Below are the code and all the weights of a small trained network. Each question names an input and a target symbol and asks about switching units off, where a switched-off unit gives its printed mean instead of its output.

import numpy as np


def w(rows, s, z=0):
    codes = np.array(rows[::2]) - 128.0
    scale = np.full(codes.shape[1], s)
    scale[-1] = z or s
    return codes * scale


def f(y):
    return np.maximum(y, 0)


def softmax(a):
    e = np.exp(a - a.max(-1, keepdims=True))
    return e / e.sum(-1, keepdims=True)


def log_softmax(a):
    a = a - a.max(-1, keepdims=True)
    return a - np.log(np.exp(a).sum(-1, keepdims=True))


def net(x, mask):
    ids = ['αγδεηθλμστφψω'.index(c) for c in x.split()]
    T = len(ids)
    res = E[ids] + P[:T]
    r = res
    for j in range(2):
        rows = slice(2 * j, 2 * j + 2)
        q, k, v = (r @ M[0][rows].T for M in (Q, K, V))
        z = softmax(np.where(np.tri(T) > 0, q @ k.T / 2**0.5, -1e9)) @ v
        o = O[0][rows]
        res = res + np.where(mask[j], z, o[:, -1]) @ o[:, :-1]
    y = f(res @ A[0][:, :-1].T + A[0][:, -1])
    res = res + np.where(mask[2:14], y, B[0][:, -1]) @ B[0][:, :-1]
    return log_softmax(res[-1] @ U[:, :-1].T + U[:, -1])


Q, K, V, O, A, B = {}, {}, {}, {}, {}, {}
E = w([
[121,167,184],'α',
[163,138,195],'γ',
[133,158,120],'δ',
[160,144,151],'ε',
[215,129,5],'η',
[119,157,142],'θ',
[221,83,43],'λ',
[132,147,154],'μ',
[191,131,74],'σ',
[141,151,135],'τ',
[169,84,63],'φ',
[152,130,104],'ψ',
[190,142,89],'ω',
],0.017)
P = w([
[233,60,171],'0',
[124,252,85],'1',
[102,104,93],'2',
[146,17,179],'3',
[123,247,98],'4',
[90,91,96],'5',
],0.021)
Q[0] = w([
[108,146,145],'H0',
[5,59,126],'H0',
[113,145,167],'H1',
[163,159,195],'H1',
],0.018)
K[0] = w([
[169,178,146],'H0',
[4,116,120],'H0',
[134,121,158],'H1',
[223,146,145],'H1',
],0.02)
V[0] = w([
[182,114,3],'H0',
[155,196,71],'H0',
[163,111,144],'H1',
[98,75,111],'H1',
],0.016)
O[0] = w([
[25,4,18,249],'H0',
[1,77,207,93],'H0',
[172,56,39,192],'H1',
[117,178,79,107],'H1',
],0.0075,0.012)
A[0] = w([
[106,86,138,159],'N0',
[142,216,130,1],'N1',
[100,200,118,207],'N2',
[185,115,150,120],'N3',
[56,149,150,36],'N4',
[178,117,117,56],'N5',
[128,97,80,109],'N6',
[7,212,166,62],'N7',
[144,92,93,92],'N8',
[83,150,222,230],'N9',
[122,154,96,122],'N10',
[71,186,102,141],'N11',
],0.019,0.0094)
B[0] = w([
[177,130,83,195],'N0',
[44,11,134,151],'N1',
[233,186,136,161],'N2',
[93,109,155,169],'N3',
[133,195,50,134],'N4',
[98,133,92,170],'N5',
[134,143,171,251],'N6',
[90,249,168,134],'N7',
[107,159,185,230],'N8',
[190,51,110,134],'N9',
[114,134,170,166],'N10',
[85,122,113,169],'N11',
],0.013,0.024)
U = w([
[123,68,220,144],'α',
[132,23,54,155],'γ',
[208,132,113,123],'δ',
[137,123,89,177],'ε',
[55,78,23,125],'η',
[119,116,29,203],'θ',
[16,96,152,1],'λ',
[140,76,10,163],'μ',
[81,135,137,131],'σ',
[181,129,39,201],'τ',
[82,191,215,19],'φ',
[176,220,167,53],'ψ',
[90,170,106,106],'ω',
],0.012,0.0082)

Each question gives the input, a string of symbols that net reads in full, and the target symbol t.
The units are the heads (2 rows each of Q, K, V and O) and the neurons (one row each of A and B). Each row of codes is followed by its name. A weight is (code - 128) times the scale printed after its matrix; where a second scale follows, it is the last column's (O, A, B and U).
mask holds one flag per unit, heads first, then neurons. A switched-off unit (its flag False) gives its mean, the last column of its rows in O or B, instead of its output. The means were averaged over made-up inputs and are rounded, as every weight is.
A unit's drop is (log p(t) with every unit on - log p(t) with that unit switched off) / (log p(t) with every unit on - log p(t) with every unit switched off).
The circuit of an input: a set's keep is (log p(t) with only the set's units on - log p(t) with every unit switched off) / (log p(t) with every unit on - log p(t) with every unit switched off). Starting from the 12 units with the biggest drops (on a tie, the unit counted first), units are removed one at a time, each time the one whose removal leaves the highest keep (on an exact tie, the one counted first), for as long as the keep stays at least 0.8.
units of the circuit, in order: the units of the circuit, biggest drop first
top k neurons: the k neurons with the biggest drops, biggest first
heads that matter: for each layer, one digit per head in row order, 1 if its drop is at least 0.15 and else 0, layers parted by /
input φ γ λ θ φ, target φ: heads that matter -> 10
input φ τ ψ δ λ, target φ: heads that matter -> 10
input η φ σ σ λ, target η: heads that matter -> 11
input α φ η σ σ, target α: units of the circuit, in order -> [N1, H0]
input ψ ψ λ φ φ, target ψ: heads that matter -> 00
input α σ ε ψ ψ, target α: units of the circuit, in order -> [N1, H0]
input γ τ φ δ θ, target γ: heads that matter -> 10
input τ ψ θ, target ψ: units of the circuit, in order -> [H1, H0, N1, N2]
input ω ψ ψ φ τ η, target φ: units of the circuit, in order -> [N8, N6]
input τ δ ω η τ, target τ: top 2 neurons -> [N2, N8]
input α ε ω φ φ, target α: top 3 neurons -> [N1, N2, N0]
input ψ ψ γ φ ψ θ, target ψ: units of the circuit, in order -> [H1, H0, N2]
input φ τ μ, target τ: heads that matter -> 11
input τ ψ φ τ ε, target τ: top 3 neurons -> [N8, N2, N6]
input λ φ φ δ φ, target λ: top neuron -> [N6]
input γ γ ψ ψ μ, target γ: top neuron -> [N1]
input ε τ α, target δ: units of the circuit, in order -> [H0, N9, N8, N1]
input λ τ λ φ ω, target λ: heads that matter -> 10
input η γ η α ψ, target η: heads that matter -> 10
input ψ λ τ δ η, target ψ: units of the circuit, in order -> [N2, N10]
input λ ψ μ τ α, target λ: units of the circuit, in order -> [H0, N6]
input τ λ γ, target γ: units of the circuit, in order -> [N8, H0, N6, N0]
input τ ψ ψ η, target α: units of the circuit, in order -> [N8]
input τ φ ψ λ δ, target τ: heads that matter -> 10
input λ ψ φ, target λ: heads that matter -> 11
input τ λ ψ ψ θ, target τ: top 3 neurons -> [N2, N8, N6]
